Here is a tiny trained network, its code and every weight. The questions are about switching its units off for an input and a class, where a switched-off unit gives its printed mean instead of its output.

import numpy as np


def w(rows, s, z=0):
    codes = np.array(rows[::2]) - 128.0
    scale = np.full(codes.shape[1], s)
    scale[-1] = z or s
    return codes * scale


def f(y):
    return np.maximum(y, 0)


def log_softmax(a):
    a = a - a.max(-1, keepdims=True)
    return a - np.log(np.exp(a).sum(-1, keepdims=True))


def net(x, mask):
    res = np.array(x, float).reshape(1, 6) / 4 @ E
    y = f(res @ A[0][:, :-1].T + A[0][:, -1])
    res = res + np.where(mask, y, B[0][:, -1]) @ B[0][:, :-1]
    return log_softmax(res[-1] @ U[:, :-1].T + U[:, -1])


A, B = {}, {}
E = w([
[98,113,117,223,160,245,95],'x0',
[131,128,139,132,131,131,128],'x1',
[58,118,155,28,122,191,137],'x2',
[95,221,138,173,186,139,184],'x3',
[122,127,103,118,121,122,133],'x4',
[55,73,161,206,131,68,203],'x5',
],0.012)
A[0] = w([
[93,37,117,192,179,59,119,107],'neuron 1',
[155,148,142,90,137,63,156,85],'neuron 2',
[69,253,125,124,212,107,163,92],'neuron 3',
[187,85,102,134,91,135,123,223],'neuron 4',
[109,90,134,140,128,115,185,152],'neuron 5',
[40,144,206,52,110,167,141,31],'neuron 6',
[187,150,84,116,162,139,58,103],'neuron 7',
[176,142,116,166,152,76,108,2],'neuron 8',
[187,152,127,228,93,84,130,67],'neuron 9',
[211,178,124,103,146,140,87,50],'neuron 10',
[160,110,80,196,146,156,105,59],'neuron 11',
[111,123,141,175,129,161,113,110],'neuron 12',
[127,178,172,77,143,46,139,63],'neuron 13',
[124,7,139,106,123,110,70,187],'neuron 14',
[77,84,145,110,138,131,169,96],'neuron 15',
[188,131,134,130,143,75,137,46],'neuron 16',
[87,77,183,169,132,70,159,14],'neuron 17',
[73,107,56,181,158,183,96,55],'neuron 18',
],0.012,0.0015)
B[0] = w([
[99,165,122,58,234,143,117,246],'neuron 1',
[221,70,140,121,75,169,170,218],'neuron 2',
[102,163,203,177,110,24,63,236],'neuron 3',
[106,152,148,136,125,110,84,204],'neuron 4',
[144,172,204,102,165,205,144,198],'neuron 5',
[84,96,3,168,109,142,126,235],'neuron 6',
[139,190,110,88,196,139,145,217],'neuron 7',
[81,87,80,181,98,137,119,189],'neuron 8',
[46,135,55,107,89,121,131,231],'neuron 9',
[128,184,113,82,194,118,175,213],'neuron 10',
[178,76,114,169,122,160,98,211],'neuron 11',
[173,90,141,123,81,158,134,185],'neuron 12',
[204,83,164,131,98,186,162,232],'neuron 13',
[108,163,197,140,79,42,42,249],'neuron 14',
[56,171,115,109,152,153,158,194],'neuron 15',
[161,93,90,154,94,142,142,188],'neuron 16',
[134,163,121,94,159,151,142,240],'neuron 17',
[204,73,199,119,102,170,156,224],'neuron 18',
],0.011,0.012)
U = w([
[138,195,118,48,216,149,141,81],'0',
[210,29,166,143,90,170,141,74],'1',
[121,169,191,168,95,24,37,76],'2',
[88,95,9,152,106,134,117,254],'3',
],0.012,0.0056)

Each question gives the input, the list of numbers given to net, and the class t.
The units are the neurons (one row each of A and B). Each row of codes is followed by its name. A weight is (code - 128) times the scale printed after its matrix; where a second scale follows, it is the last column's (A, B and U).
mask holds one flag per neuron, in row order. A switched-off neuron (its flag False) gives its mean, the last column of its row in B, instead of its output. The means were averaged over made-up inputs and are rounded, as every weight is.
A unit's drop is (log p(t) with every unit on - log p(t) with that unit switched off) / (log p(t) with every unit on - log p(t) with every unit switched off).
unit that matters most: the unit with the biggest drop
top k neurons: the k neurons with the biggest drops, biggest first
drop when u is switched off: that unit's drop, to one decimal
input [6,-1,-3,-5,6,-6], class 0: unit that matters most	neuron 7
input [-8,-1,-1,7,-2,2], class 1: top 3 neurons	(neuron 13; neuron 2; neuron 14)
input [-8,5,8,6,2,-7], class 1: top 2 neurons	(neuron 13; neuron 2)
input [0,4,5,-1,-5,4], class 3: top 4 neurons	(neuron 6; neuron 7; neuron 10; neuron 1)
input [-4,-5,3,-1,7,-3], class 1: top 2 neurons	(neuron 1; neuron 9)
input [-6,5,-1,8,-7,4], class 2: top 2 neurons	(neuron 3; neuron 18)
input [0,-6,-5,4,5,6], class 0: top 3 neurons	(neuron 1; neuron 6; neuron 5)
input [-3,8,1,5,7,-3], class 2: top 2 neurons	(neuron 3; neuron 1)
input [-6,-5,0,8,7,-7], class 2: top 2 neurons	(neuron 3; neuron 1)
input [-2,-6,-8,-7,4,-4], class 3: top 3 neurons	(neuron 3; neuron 9; neuron 8)
input [2,-3,-8,-5,-5,-6], class 3: top 2 neurons	(neuron 8; neuron 9)
input [1,6,-6,-4,8,3], class 3: top 3 neurons	(neuron 3; neuron 9; neuron 8)
input [-7,8,-8,-4,-8,-7], class 3: top 4 neurons	(neuron 8; neuron 16; neuron 9; neuron 1)
input [-4,-2,-6,4,2,-5], class 3: unit that matters most	neuron 8
input [-4,-4,-3,-6,3,6], class 0: top 3 neurons	(neuron 1; neuron 3; neuron 17)
input [-3,8,6,-5,6,1], class 3: top 2 neurons	(neuron 6; neuron 3)
input [1,5,-6,5,-3,2], class 3: top 4 neurons	(neuron 9; neuron 14; neuron 8; neuron 4)
input [-4,-5,8,5,0,0], class 3: drop when neuron 6 is switched off	1.1
input [-5,-1,3,-4,3,0], class 1: drop when neuron 13 is switched off	0.3
input [-7,5,-8,6,0,-5], class 3: unit that matters most	neuron 9
input [2,-4,2,4,5,1], class 2: drop when neuron 9 is switched off	0.0
input [3,1,6,-8,-2,0], class 2: drop when neuron 14 is switched off	1.2
